Below are the code and all the weights of a small trained network. Each question names an input and a class and asks about switching units off, where a switched-off unit gives its printed mean instead of its output.

import numpy as np


def w(rows, s, z=0):
    codes = np.array(rows[::2]) - 128.0
    scale = np.full(codes.shape[1], s)
    scale[-1] = z or s
    return codes * scale


def norm(h):
    return h / np.sqrt((h * h).mean(-1, keepdims=True) + 1e-5)


def f(y):
    return y / 2 * (1 + np.tanh(0.7978845608 * (y + 0.044715 * y**3)))


def log_softmax(a):
    a = a - a.max(-1, keepdims=True)
    return a - np.log(np.exp(a).sum(-1, keepdims=True))


def net(x, mask):
    res = np.array(x, float).reshape(1, 8) / 4 @ E
    u = 0
    for l in range(3):
        y = f(norm(res) @ A[l][:, :-1].T + A[l][:, -1])
        res = res + np.where(mask[u : u + 5], y, B[l][:, -1]) @ B[l][:, :-1]
        u += 5
    return log_softmax(norm(res)[-1] @ U[:, :-1].T + U[:, -1])


A, B = {}, {}
E = w([
[72,127,157,117,162,75,142,95],'x0',
[96,78,27,135,168,83,185,133],'x1',
[135,184,174,117,134,27,104,159],'x2',
[157,169,86,66,134,127,126,117],'x3',
[109,142,81,114,254,129,110,176],'x4',
[138,136,135,62,178,72,122,86],'x5',
[173,74,190,75,132,94,80,51],'x6',
[79,159,168,155,149,214,91,118],'x7',
],0.0025)
A[0] = w([
[196,73,100,136,61,126,146,59,42],'0.n1',
[81,115,162,180,55,185,128,121,95],'0.n2',
[173,46,119,106,71,112,157,86,6],'0.n3',
[153,115,230,60,106,143,83,69,94],'0.n4',
[97,126,98,124,208,255,133,106,112],'0.n5',
],0.0047,0.0023)
B[0] = w([
[114,108,217,54,106,146,149,183,189],'0.n1',
[143,154,143,21,208,107,105,165,213],'0.n2',
[114,84,122,23,64,152,129,104,159],'0.n3',
[100,126,75,190,128,121,168,191,250],'0.n4',
[2,159,125,91,102,155,75,74,218],'0.n5',
],0.0041,0.002)
A[1] = w([
[59,164,74,146,175,106,130,213,150],'1.n1',
[190,189,63,10,181,1,81,86,89],'1.n2',
[187,10,79,78,48,167,164,72,108],'1.n3',
[44,176,141,127,110,112,170,133,207],'1.n4',
[82,106,193,196,152,150,103,111,253],'1.n5',
],0.0035,0.0017)
B[1] = w([
[189,103,91,100,63,39,225,129,243],'1.n1',
[191,84,181,80,252,248,209,79,216],'1.n2',
[58,73,180,95,83,68,168,183,248],'1.n3',
[142,114,58,143,124,149,127,56,232],'1.n4',
[167,65,78,111,159,78,62,109,235],'1.n5',
],0.004,0.0016)
A[2] = w([
[146,105,244,207,190,24,95,83,90],'2.n1',
[107,234,198,141,116,26,191,3,41],'2.n2',
[193,209,162,118,63,209,78,201,130],'2.n3',
[214,230,218,173,46,234,94,199,3],'2.n4',
[141,20,100,118,209,138,180,80,165],'2.n5',
],0.0035,0.0011)
B[2] = w([
[118,146,189,178,114,168,74,194,209],'2.n1',
[151,151,145,196,51,253,169,80,160],'2.n2',
[167,52,85,120,139,37,147,26,248],'2.n3',
[247,71,38,121,145,72,64,21,246],'2.n4',
[182,241,151,117,107,163,131,191,244],'2.n5',
],0.0046,0.0014)
U = w([
[4,142,68,95,168,206,49,59,158],'0',
[91,161,21,182,116,51,213,208,142],'1',
[141,173,112,128,124,144,144,94,4],'2',
[123,129,205,198,149,75,18,199,126],'3',
[224,76,70,124,97,49,63,33,160],'4',
[191,169,173,53,247,147,191,149,156],'5',
[88,37,198,26,26,98,168,144,169],'6',
[134,188,196,212,61,165,161,81,63],'7',
],0.011,0.0038)

Each question gives the input, the list of numbers given to net, and the class t.
The units are the neurons (one row each of A and B). Each row of codes is followed by its name. A weight is (code - 128) times the scale printed after its matrix; where a second scale follows, it is the last column's (A, B and U).
mask holds one flag per neuron, layer by layer. A switched-off neuron (its flag False) gives its mean, the last column of its row in B, instead of its output. The means were averaged over made-up inputs and are rounded, as every weight is.
A unit's drop is (log p(t) with every unit on - log p(t) with that unit switched off) / (log p(t) with every unit on - log p(t) with every unit switched off).
The circuit of an input: a set's keep is (log p(t) with only the set's units on - log p(t) with every unit switched off) / (log p(t) with every unit on - log p(t) with every unit switched off). Starting from the 12 units with the biggest drops (on a tie, the unit counted first), units are removed one at a time, each time the one whose removal leaves the highest keep (on an exact tie, the one counted first), for as long as the keep stays at least 0.8.
circuit, biggest first: the units of the circuit, biggest drop first
unit that matters most: the unit with the biggest drop
k most important neurons: the k neurons with the biggest drops, biggest first
top k neurons in layer l: the k neurons of layer l with the biggest drops, biggest first
input [-5,6,-5,6,7,-7,7,-3], class 6: unit that matters most => 1.n3
input [3,4,-3,7,-7,7,-1,-6], class 6: 4 most important neurons => [1.n3, 0.n3, 0.n2, 0.n1]
input [2,6,-2,-6,7,3,3,-7], class 5: circuit, biggest first => [1.n2, 2.n5]
input [-3,-3,0,-4,2,4,-1,-2], class 3: circuit, biggest first => [2.n1, 0.n3]
input [-8,0,-5,1,-3,-5,-3,4], class 4: 2 most important neurons => [2.n4, 2.n3]
input [3,8,8,-2,-5,7,-2,-1], class 5: top 2 neurons in layer 0 => [0.n4, 0.n5]
input [-5,0,-5,-8,-8,6,-7,4], class 4: 2 most important neurons => [0.n2, 2.n4]
input [1,8,4,-1,-5,5,7,-4], class 6: top 3 neurons in layer 0 => [0.n3, 0.n2, 0.n1]
input [-7,-1,-8,0,-6,-5,-5,-3], class 6: top 2 neurons in layer 0 => [0.n1, 0.n3]
input [-2,-4,-7,-1,0,7,3,1], class 0: 2 most important neurons => [0.n5, 1.n1]
input [3,-2,8,6,-6,-6,1,0], class 4: circuit, biggest first => [2.n4, 1.n3]
input [0,-8,-4,-8,4,5,-7,-3], class 0: 2 most important neurons => [0.n5, 0.n4]
input [6,2,4,-1,-3,-1,-6,6], class 7: 2 most important neurons => [2.n2, 0.n4]
input [-4,5,-5,7,-5,-6,-5,4], class 0: circuit, biggest first => [0.n5]
input [-8,-4,-7,2,6,-4,8,-2], class 6: 2 most important neurons => [1.n3, 0.n1]
input [-1,0,4,3,-3,1,6,3], class 7: 2 most important neurons => [2.n2, 2.n1]
input [6,-7,0,-1,-2,1,-5,6], class 0: top 2 neurons in layer 1 => [1.n5, 1.n4]
input [-8,3,4,-3,-3,1,-3,-5], class 6: 2 most important neurons => [0.n4, 1.n3]
input [6,4,6,-8,-4,-3,2,-2], class 3: 2 most important neurons => [2.n1, 1.n5]
input [-5,-1,-7,2,0,-4,8,2], class 6: circuit, biggest first => [1.n3]
